Below is a small trained network, with its code and all its weights. Each question gives an input and a class and asks what happens when units are switched off, that is, made to give their printed mean instead of their output.

import numpy as np


def w(rows, s, z=0):
    codes = np.array(rows[::2]) - 128.0
    scale = np.full(codes.shape[1], s)
    scale[-1] = z or s
    return codes * scale


def f(y):
    return np.maximum(y, 0)


def log_softmax(a):
    a = a - a.max(-1, keepdims=True)
    return a - np.log(np.exp(a).sum(-1, keepdims=True))


def net(x, mask):
    res = np.array(x, float).reshape(1, 5) / 4 @ E
    y = f(res @ A[0][:, :-1].T + A[0][:, -1])
    res = res + np.where(mask, y, B[0][:, -1]) @ B[0][:, :-1]
    return log_softmax(res[-1] @ U[:, :-1].T + U[:, -1])


A, B = {}, {}
E = w([
[132,137,138,117,132,130],'x0',
[58,130,5,25,140,163],'x1',
[123,206,131,168,31,189],'x2',
[126,126,129,130,128,130],'x3',
[203,151,65,181,201,189],'x4',
],0.016)
A[0] = w([
[150,157,142,107,59,166,11],'n1',
[76,92,162,86,52,62,67],'n2',
[137,146,128,120,129,113,57],'n3',
[143,60,138,93,188,103,60],'n4',
[99,132,174,115,107,85,40],'n5',
[164,138,213,200,135,96,154],'n6',
[2,125,156,107,80,69,36],'n7',
[57,139,78,66,149,182,147],'n8',
[77,182,130,168,56,210,4],'n9',
[146,107,143,92,167,112,14],'n10',
[128,87,148,97,199,92,60],'n11',
[180,159,57,191,214,191,31],'n12',
[85,75,124,144,189,73,81],'n13',
[69,149,49,77,122,156,116],'n14',
],0.016,0.0044)
B[0] = w([
[116,166,102,146,115,84,177],'n1',
[199,153,127,73,202,164,228],'n2',
[157,132,158,125,114,93,128],'n3',
[86,192,117,156,100,107,194],'n4',
[146,120,137,113,161,160,174],'n5',
[98,11,178,142,71,143,235],'n6',
[189,128,125,104,190,147,239],'n7',
[117,58,182,166,87,136,250],'n8',
[60,233,83,180,112,89,219],'n9',
[94,139,91,158,129,99,158],'n10',
[85,178,96,159,94,89,191],'n11',
[186,137,127,59,237,161,233],'n12',
[118,195,78,137,63,136,190],'n13',
[106,44,163,131,83,123,253],'n14',
],0.013,0.025)
U = w([
[94,9,171,130,78,165,181],'0',
[179,162,124,52,239,181,198],'1',
[60,254,91,159,93,126,3],'2',
],0.011,0.0012)

Each question gives the input, the list of numbers given to net, and the class t.
The units are the neurons (one row each of A and B). Each row of codes is followed by its name. A weight is (code - 128) times the scale printed after its matrix; where a second scale follows, it is the last column's (A, B and U).
mask holds one flag per neuron, in row order. A switched-off neuron (its flag False) gives its mean, the last column of its row in B, instead of its output. The means were averaged over made-up inputs and are rounded, as every weight is.
A unit's drop is (log p(t) with every unit on - log p(t) with that unit switched off) / (log p(t) with every unit on - log p(t) with every unit switched off).
The circuit of an input: a set's keep is (log p(t) with only the set's units on - log p(t) with every unit switched off) / (log p(t) with every unit on - log p(t) with every unit switched off). Starting from the 12 units with the biggest drops (on a tie, the unit counted first), units are removed one at a time, each time the one whose removal leaves the highest keep (on an exact tie, the one counted first), for as long as the keep stays at least 0.8.
circuit, biggest first: the units of the circuit, biggest drop first
most important unit: the unit with the biggest drop
top k neurons: the k neurons with the biggest drops, biggest first
drop when u is switched off: that unit's drop, to one decimal
input [6,-5,-6,-3,-3], class 2: circuit, biggest first => n11; n4
input [-1,7,-3,-1,6], class 0: most important unit => n8
input [3,-3,0,1,-4], class 1: top 2 neurons => n14; n8
input [5,5,-3,7,5], class 0: top 4 neurons => n8; n2; n14; n7
input [8,3,2,-4,3], class 0: top 2 neurons => n2; n7
input [6,1,0,-4,-2], class 1: top 2 neurons => n6; n14
input [5,-5,2,-7,-6], class 1: top 3 neurons => n2; n14; n8
input [-5,0,7,2,7], class 1: top 4 neurons => n12; n11; n4; n13
input [-1,7,-7,1,3], class 0: top 2 neurons => n8; n14
input [7,-4,-3,8,-5], class 1: top 3 neurons => n2; n14; n8
input [-5,3,-4,5,3], class 2: top 3 neurons => n6; n2; n7
input [0,4,6,-4,-6], class 1: top 2 neurons => n7; n2
input [4,4,-3,-7,-6], class 1: top 2 neurons => n2; n7
input [-2,-5,8,-6,4], class 2: circuit, biggest first => n9
input [-4,3,5,-8,1], class 2: drop when n9 is switched off => 4.0
input [-3,6,-5,3,-8], class 1: drop when n2 is switched off => 2.2
input [-8,0,-7,-7,-3], class 2: drop when n7 is switched off => 0.0
